Below are the code and all the weights of a small trained network. Each question names an input and a class and asks about switching units off, where a switched-off unit gives its printed mean instead of its output.

import numpy as np


def w(rows, s, z=0):
    codes = np.array(rows[::2]) - 128.0
    scale = np.full(codes.shape[1], s)
    scale[-1] = z or s
    return codes * scale


def norm(h):
    return h / np.sqrt((h * h).mean(-1, keepdims=True) + 1e-5)


def f(y):
    return y / 2 * (1 + np.tanh(0.7978845608 * (y + 0.044715 * y**3)))


def log_softmax(a):
    a = a - a.max(-1, keepdims=True)
    return a - np.log(np.exp(a).sum(-1, keepdims=True))


def net(x, mask):
    res = np.array(x, float).reshape(1, 2) / 4 @ E
    u = 0
    for l in range(2):
        y = f(norm(res) @ A[l][:, :-1].T + A[l][:, -1])
        res = res + np.where(mask[u : u + 10], y, B[l][:, -1]) @ B[l][:, :-1]
        u += 10
    return log_softmax(norm(res)[-1] @ U[:, :-1].T + U[:, -1])


A, B = {}, {}
E = w([
[228,173,178,80,145,170,68,97,199,83,125],'x0',
[102,95,3,132,157,202,108,20,98,118,134],'x1',
],0.0065)
A[0] = w([
[173,136,101,155,143,124,179,139,112,152,87,124],'0.n0',
[111,126,127,122,101,109,82,127,135,126,178,26],'0.n1',
[199,159,100,141,157,123,175,126,135,133,97,124],'0.n2',
[146,171,60,141,156,94,174,160,130,122,100,94],'0.n3',
[92,89,162,121,109,173,113,105,120,130,112,103],'0.n4',
[218,244,5,179,164,47,168,155,153,143,174,111],'0.n5',
[84,108,161,99,123,193,157,135,141,117,48,137],'0.n6',
[111,130,125,123,159,151,150,122,130,117,127,116],'0.n7',
[121,120,157,126,128,127,130,142,125,126,130,98],'0.n8',
[125,129,130,129,132,128,129,126,129,128,128,2],'0.n9',
],0.012,0.0059)
B[0] = w([
[123,121,142,112,125,143,117,125,133,121,123,175],'0.n0',
[123,124,125,125,146,149,166,128,132,127,77,12],'0.n1',
[86,103,145,124,126,143,133,124,118,130,125,242],'0.n2',
[120,120,158,112,129,154,115,115,139,118,121,173],'0.n3',
[150,145,124,129,129,107,148,152,131,132,116,153],'0.n4',
[131,117,132,132,116,137,123,129,118,133,129,98],'0.n5',
[126,132,125,125,128,127,129,129,130,124,130,148],'0.n6',
[145,142,125,135,128,113,143,145,128,130,120,171],'0.n7',
[151,138,76,137,141,129,150,119,118,131,118,219],'0.n8',
[140,123,136,120,169,218,229,127,110,112,4,7],'0.n9',
],0.018,0.0014)
A[1] = w([
[176,148,191,135,150,127,221,200,131,132,45,171],'1.n0',
[220,147,199,90,163,245,135,79,181,87,53,11],'1.n1',
[138,110,108,141,128,150,114,106,116,134,127,118],'1.n2',
[47,96,139,142,137,148,209,156,85,136,70,76],'1.n3',
[149,144,129,117,127,134,114,117,145,119,123,136],'1.n4',
[129,112,146,138,112,135,104,127,121,132,133,102],'1.n5',
[164,132,42,128,161,205,175,71,116,114,54,88],'1.n6',
[124,137,121,107,107,102,100,122,137,123,159,121],'1.n7',
[46,99,140,142,138,140,198,146,95,138,67,10],'1.n8',
[141,121,163,139,119,119,132,168,125,133,92,98],'1.n9',
],0.012,0.0014)
B[1] = w([
[143,226,83,137,229,95,205,95,196,113,163,201],'1.n0',
[70,7,128,125,35,151,58,156,43,158,102,230],'1.n1',
[193,175,215,114,123,89,144,191,171,122,118,163],'1.n2',
[133,54,158,109,74,157,53,152,99,132,103,176],'1.n3',
[29,95,63,161,97,66,173,152,63,170,156,161],'1.n4',
[199,149,55,153,122,98,153,156,105,142,100,157],'1.n5',
[172,254,142,122,218,73,205,127,225,104,160,196],'1.n6',
[113,116,141,132,159,173,158,122,129,122,79,254],'1.n7',
[107,70,137,108,68,156,70,127,94,135,114,168],'1.n8',
[163,159,79,93,155,173,113,44,161,94,139,173],'1.n9',
],0.0091,0.0066)
U = w([
[84,40,135,89,20,120,23,150,80,149,128,194],'0',
[175,253,112,102,187,62,166,107,222,106,175,210],'1',
[111,117,119,196,197,191,204,144,103,142,13,99],'2',
[177,167,158,138,80,155,147,88,105,112,121,3],'3',
],0.011,0.0039)

Each question gives the input, the list of numbers given to net, and the class t.
The units are the neurons (one row each of A and B). Each row of codes is followed by its name. A weight is (code - 128) times the scale printed after its matrix; where a second scale follows, it is the last column's (A, B and U).
mask holds one flag per neuron, layer by layer. A switched-off neuron (its flag False) gives its mean, the last column of its row in B, instead of its output. The means were averaged over made-up inputs and are rounded, as every weight is.
A unit's drop is (log p(t) with every unit on - log p(t) with that unit switched off) / (log p(t) with every unit on - log p(t) with every unit switched off).
The circuit of an input: a set's keep is (log p(t) with only the set's units on - log p(t) with every unit switched off) / (log p(t) with every unit on - log p(t) with every unit switched off). Starting from the 12 units with the biggest drops (on a tie, the unit counted first), units are removed one at a time, each time the one whose removal leaves the highest keep (on an exact tie, the one counted first), for as long as the keep stays at least 0.8.
units of the circuit, in order: the units of the circuit, biggest drop first
most important unit: the unit with the biggest drop
top k neurons: the k neurons with the biggest drops, biggest first
top k neurons in layer l: the k neurons of layer l with the biggest drops, biggest first
drop of u: that unit's drop, to one decimal
input [-5,7], class 1: units of the circuit, in order	1.n6
input [0,-1], class 2: top 3 neurons	1.n1, 1.n6, 1.n0
input [2,1], class 2: units of the circuit, in order	1.n1, 1.n6, 1.n7
input [3,-3], class 2: top 4 neurons in layer 1	1.n7, 1.n1, 1.n6, 1.n0
input [2,-3], class 2: top 2 neurons	1.n7, 1.n1
input [6,-6], class 0: top 2 neurons in layer 0	0.n4, 0.n7
input [-3,-2], class 2: top 2 neurons	0.n2, 1.n1
input [0,3], class 2: top 4 neurons in layer 1	1.n6, 1.n1, 1.n0, 1.n7
input [-2,-3], class 2: top 3 neurons in layer 0	0.n4, 0.n7, 0.n8
input [2,-2], class 2: top 2 neurons	1.n1, 1.n7
input [-1,0], class 2: top 3 neurons in layer 1	1.n1, 1.n6, 1.n0
input [6,6], class 0: top 2 neurons	1.n1, 0.n8
input [-4,5], class 1: top 2 neurons	0.n2, 1.n1
input [-6,-8], class 1: most important unit	1.n0
input [-3,2], class 2: drop of 0.n2	4.4
input [-5,-7], class 1: drop of 1.n0	1.5
input [2,3], class 2: drop of 1.n1	1.4
input [5,1], class 0: drop of 1.n5	0.0
